How the nodes are linked:
z895: h>z392, s>z698
z183: h>z841, s>z782
z843: h>z21, s>z283
z779: h>z78, s>z895
z961: h>z126, s>z126
z554: h>z541, s>z294
z931: h>z125, s>z913
z471: h>z662, s>z756
z188: h>z698, s>z568
z468: h>z568, s>z541
z392: h>z276, s>z568
z541: h>z35, s>z414
z704: h>z678, s>z687
z19: h>z658, s>z843
z687: h>z740, s>z828
z841: h>z541, s>z634
z448: h>z836, s>z818
z543: h>z165, s>z776
z125: h>z789, s>z931
z638: h>z102, s>z782
z928: h>z440, s>z29
z740: h>z70, s>z779
z112: h>z94, s>z352
z121: h>z961, s>z770
z906: h>z165, s>z19
z29: h>z790, s>z790
z870: h>z19, s>z658
z21: h>z961, s>z132
z78: h>z895, s>z392
z132: h>z978, s>z961
z70: h>z73, s>z659
z698: h>z471, s>z352
z682: h>z414, s>z554
z745: h>z931, s>z776
z352: h>z330, s>z407
z200: h>z438, s>z745
z658: h>z870, s>z21
z35: h>z294, s>z395
z165: h>z745, s>z658
z283: h>z132, s>z94
z664: h>z298, s>z662
z512: h>z287, s>z826
z923: h>z843, s>z41
z836: h>z696, s>z680
z776: h>z913, s>z970
z294: h>z471, s>z756
z361: h>z448, s>z598
z414: h>z745, s>z512
z438: h>z266, s>z266
z307: h>z928, s>z126
z772: h>z682, s>z702
z850: h>z770, s>z582
z67: h>z990, s>z702
z475: h>z467, s>z790
z126: h>z41, s>z407
z970: h>z870, s>z978
z395: h>z102, s>z841
z662: h>z127, s>z266
z889: h>z702, s>z395
z659: h>z352, s>z669
z102: h>z756, s>z813
z813: h>z72, s>z931
z826: h>z441, s>z125
z56: h>z70, s>z552
z582: h>z112, s>z73
z770: h>z307, s>z112
z789: h>z200, s>z165
z552: h>z659, s>z121
z127: h>z283, s>z418
z818: h>z680, s>z698
z266: h>z418, s>z125
z598: h>z818, s>z682
z990: h>z94, s>z188
z94: h>z29, s>z687
z790: h>z582, s>z494
z467: h>z73, s>z931
z702: h>z67, s>z35
z291: h>z395, s>z531
z298: h>z414, s>z127
z756: h>z291, s>z72
z41: h>z283, s>z543
z678: h>z961, s>z740
z72: h>z531, s>z664
z568: h>z67, s>z704
z680: h>z468, s>z841
z978: h>z923, s>z126
z441: h>z662, s>z438
z696: h>z188, s>z294
z276: h>z828, s>z67
z531: h>z638, s>z298
z73: h>z352, s>z740
z418: h>z889, s>z789
z330: h>z790, s>z543
z782: h>z634, s>z471
z440: h>z475, s>z850
z407: h>z740, s>z440
z494: h>z407, s>z440
z634: h>z702, s>z889
z828: h>z779, s>z990
z913: h>z906, s>z870
z669: h>z687, s>z276
z287: h>z664, s>z441

In the rows, 56 means zero.

The rows follow the links: the fewer symbols apart two nodes are, the more alike their rows tend to be.

Each row is also shifted at random along 6 hidden directions that mean nothing.

Rows with their nodes:
[ 60  46  55  57  48  60  58  60  64  71  67  60  42  53  45  64  51  58  66  59  50  52  54  53  59  69  58  63  56  51  35  66  85  59  62  49  53  35  55  45  68] | z843
[ 61  66  53  58  55  62  58  53  37  50  52  64  59  68  63  56  54  54  65  61  72  45  59  67  66  66  59  55  43  52  65  35  40  47  49  58  50  46  44  55  45] | z94
[ 51  60  66  67  62  49  58  66  43  58  39  56  61  57  79  31  57  62  49  39  65  69  56  73  44  48  38  46  57  53  72  56  48  65  32  59  58  62  41  59  43] | z638
[ 74  74  59  50  50  74  70  59  43  55  44  45  44  44  40  50  71  42  68  55  70  40  56  75  42  50  56  46  59  62  66  44  66  46  49  47  39  62  62  55  34] | z928
[ 61  38  71  65  59  63  41  63  65  46  51  63  60  39  57  68  59  45  55  60  48  63  55  50  42  66  56  56  60  58  66  47  43  54  58  53  68  49  59  58  47] | z552
[ 63  44  62  52  58  56  39  51  49  58  24  75  47  68  31  46  61  41  51  58  50  54  56  43  49  55  70  61  55  48  64  49  43  41  65  54  49  57  47  54  54] | z276
[ 69  47  57  53  54  61  50  68  66  39  50  55  59  39  39  61  60  50  54  69  52  56  53  46  45  55  68  50  61  75  71  47  58  58  62  55  57  64  54  54  34] | z659
[ 66  63  42  54  65  53  59  59  66  53  53  52  57  64  53  44  55  66  49  46  42  53  54  57  66  56  39  41  51  64  49  82  68  68  57  49  46  61  55  47  52] | z395
[ 49  59  55  64  65  57  48  39  69  60  68  36  69  63  56  60  61  63  39  55  60  52  59  53  74  62  45  56  41  59  50  62  55  55  53  47  53  49  62  59  62] | z772
[ 55  52  53  40  70  45  62  64  63  57  46  42  48  41  40  54  58  64  49  51  50  48  53  53  48  47  43  42  59  59  47  76  71  63  50  46  57  73  60  55  40] | z183
[ 74  62  42  53  34  64  57  63  66  63  54  61  46  65  57  31  60  75  52  52  52  47  52  59  65  65  71  62  57  68  59  58  77  77  46  73  38  43  39  55  49] | z19
[ 24  62  50  34  56  51  70  55  57  45  55  63  62  44  46  75  45  45  46  70  72  76  54  44  33  30  67  56  58  59  48  53  49  40  70  49  51  86  61  69  73] | z826
[ 59  49  29  50  40  58  70  63  61  57  71  81  50  70  56  61  37  72  67  72  43  54  51  56  72  74  54  52  45  51  29  67  69  57  71  58  41  38  48  45  70] | z41
[ 63  51  43  53  60  47  48  49  56  60  47  68  49  71  32  60  52  47  69  66  37  56  53  38  63  53  70  61  59  49  46  56  51  49  81  52  53  59  51  40  68] | z779
[ 52  65  54  47  61  63  54  48  62  72  49  54  42  36  52  69  69  51  47  51  65  48  53  49  29  46  71  74  62  50  53  51  67  64  44  51  52  70  59  62  64] | z165
[ 71  53  56  45  44  48  57  51  64  60  54  38  53  51  36  43  54  60  64  54  32  43  54  49  58  41  60  35  66  54  49  65  79  56  62  58  43  66  64  55  49] | z836
[ 64  67  65  56  73  54  57  59  53  55  41  40  54  47  66  36  57  59  51  32  65  46  56  64  53  48  45  41  56  61  64  62  68  75  32  47  54  68  46  54  38] | z782
[ 34  54  70  55  48  52  65  69  47  47  48  60  64  56  55  45  48  55  52  63  74  83  54  63  44  43  56  51  63  64  65  54  47  41  53  60  59  69  51  67  57] | z664
[ 57  52  72  62  63  52  41  56  47  55  46  47  53  61  53  52  56  53  60  55  68  47  60  51  59  59  72  61  50  55  68  37  47  54  49  51  63  48  38  54  43] | z704
[ 58  73  51  70  59  53  63  60  57  57  56  46  66  64  60  47  53  58  63  52  56  72  55  67  56  45  47  47  60  62  57  65  68  69  58  52  50  62  52  49  63] | z72
[ 65  59  59  63  55  70  59  51  46  63  54  64  49  49  47  68  72  32  67  56  55  51  58  67  42  59  43  61  57  43  55  55  45  37  67  46  55  55  77  53  60] | z440
[ 55  54  49  55  63  57  51  63  66  43  60  57  67  41  57  77  55  55  54  73  55  59  55  42  44  53  61  52  56  62  64  42  44  62  60  55  60  63  54  54  49] | z70
[ 31  71  44  74  62  50  62  47  53  54  76  54  79  79  88  59  39  65  54  58  68  81  58  64  70  50  43  52  43  55  51  53  47  62  58  59  55  52  47  57  82] | z298
[ 51  69  38  61  54  60  65  56  43  53  63  67  60  54  75  66  63  63  61  63  65  52  55  64  52  61  48  66  49  50  64  41  32  53  51  70  57  53  62  59  52] | z330
[ 50  68  73  67  60  56  47  28  59  68  57  28  69  46  69  58  62  54  57  40  55  49  61  55  44  38  56  41  57  32  59  38  60  56  43  50  41  57  61  67  60] | z598
[ 48  53  66  71  49  68  45  45  62  60  51  59  69  70  57  43  65  43  37  53  57  73  61  61  58  56  52  59  49  54  61  61  48  42  60  54  45  45  57  67  73] | z414
[ 46  55  49  37  65  38  59  62  54  53  60  35  54  59  34  57  47  77  59  69  67  42  53  40  73  52  70  52  51  69  53  53  56  58  57  58  62  69  45  52  39] | z568
[ 54  67  37  66  48  58  56  49  57  67  65  66  56  67  85  56  56  78  50  54  61  52  56  56  57  65  60  70  45  47  55  44  59  73  40  70  46  40  36  57  66] | z970
[ 54  62  59  46  49  61  64  58  54  37  62  54  59  70  63  42  41  50  55  48  66  64  55  63  74  56  66  52  58  75  62  59  59  55  60  59  54  58  53  64  66] | z441
[ 26  58  48  48  55  35  63  43  51  63  56  54  77  45  69  70  44  71  47  68  55  60  59  40  30  30  53  41  55  26  53  33  38  43  48  68  45  75  59  73  57] | z361
[ 55  63  50  64  55  46  63  70  56  56  67  45  61  61  63  45  54  67  62  53  53  72  54  62  68  54  44  59  65  77  57  74  61  72  56  62  69  59  55  44  58] | z813
[ 53  62  62  75  68  50  52  58  56  66  56  46  60  57  65  52  58  55  62  45  51  69  55  65  56  48  37  52  59  56  53  71  61  67  55  48  63  59  55  46  64] | z756
[ 51  65  59  63  68  47  61  64  57  67  48  45  59  48  52  56  58  57  58  52  56  69  56  64  42  38  42  46  61  59  54  68  68  62  54  43  58  69  55  48  56] | z291
[ 60  45  51  66  57  49  53  66  60  60  51  72  56  65  50  42  55  57  55  54  31  75  52  59  57  57  35  51  60  54  49  86  56  58  68  56  58  57  60  45  67] | z102
[ 46  42  65  57  54  40  49  52  55  57  61  45  66  69  64  37  50  78  39  53  56  48  60  55  78  66  49  48  48  53  59  58  41  53  40  71  64  46  52  67  42] | z468

Start, symbols taken left to right, then the node you end at.
Answers are names.
[ 36  84  40  40  69  55  66  42  51  46  55  60  57  50  80  71  45  48  46  45  75  59  54  48  40  33  66  61  54  48  60  42  49  65  48  52  53  81  53  66  73]
h s h s: z776
[ 68  48  60  61  35  69  55  57  63  43  58  64  55  81  44  29  51  42  58  53  44  73  57  63  81  69  57  52  61  80  56  81  64  48  78  55  51  42  59  54  72]
s h h h s: z94
[ 54  23  65  60  59  48  45  58  59  60  50  69  56  61  57  43  57  59  40  49  34  59  54  54  62  73  32  55  52  47  46  87  41  45  57  57  70  45  67  61  56]
h s h s s: z970
[ 58  70  46  59  69  52  45  38  49  59  47  60  59  76  59  61  51  50  62  54  59  51  58  45  62  47  71  61  43  40  56  36  44  60  62  50  45  58  37  46  66]
h s h s s s: z687
[ 72  50  55  53  51  56  48  68  55  40  57  56  55  57  44  59  56  54  66  69  57  52  52  51  65  64  68  57  61  74  68  45  50  60  64  61  66  55  48  45  38]
h s s h h s: z779
[ 55  57  54  51  53  60  68  69  46  46  61  55  59  38  59  72  56  56  62  70  71  50  55  66  44  56  51  48  52  61  65  39  47  49  50  59  59  61  60  61  35]
s h s s s h: z94
[ 52  55  74  54  56  60  60  54  52  49  55  50  52  57  59  47  48  37  61  42  61  70  56  62  61  50  58  55  63  63  53  67  64  52  61  46  62  60  58  61  70]
h h h s h s: z407
[ 67  58  44  51  46  61  69  69  46  45  62  64  54  53  49  61  59  57  67  74  59  48  53  64  57  61  53  50  56  62  62  46  46  46  61  63  54  56  60  51  41]
h s s s: z698
[ 63  83  36  62  77  50  61  40  61  65  56  41  62  64  60  60  50  53  68  43  43  60  54  55  56  32  43  37  54  45  39  67  81  72  64  35  39  74  54  40  74]
s s h h h s: z813
[ 39  66  50  62  55  53  57  46  62  57  67  40  77  61  60  55  58  71  39  64  66  58  58  54  60  50  50  47  44  56  60  48  51  53  49  62  41  57  55  70  57]
s s s h: z291
[ 47  59  38  41  73  45  64  58  65  49  54  52  59  51  53  60  50  73  40  56  57  45  54  48  60  51  45  44  48  56  43  69  58  64  50  48  55  69  56  55  48]
h s s s: z841
[ 68  80  41  54  54  63  60  53  61  50  66  49  51  59  75  42  58  58  54  37  57  51  52  58  69  55  64  67  59  75  65  59  68  81  46  66  57  61  55  55  60]
s s h s: z843
[ 74  57  52  66  61  66  44  47  58  50  56  62  56  68  59  67  50  49  71  59  51  48  58  53  64  66  66  52  46  49  54  37  64  62  63  43  44  40  39  42  57]
h h h s: z543
[ 62  57  52  63  56  60  53  62  52  42  67  54  61  49  64  67  63  53  60  64  57  55  57  54  57  67  57  61  59  68  72  42  39  59  58  62  72  57  60  54  41]
h s h s s: z895
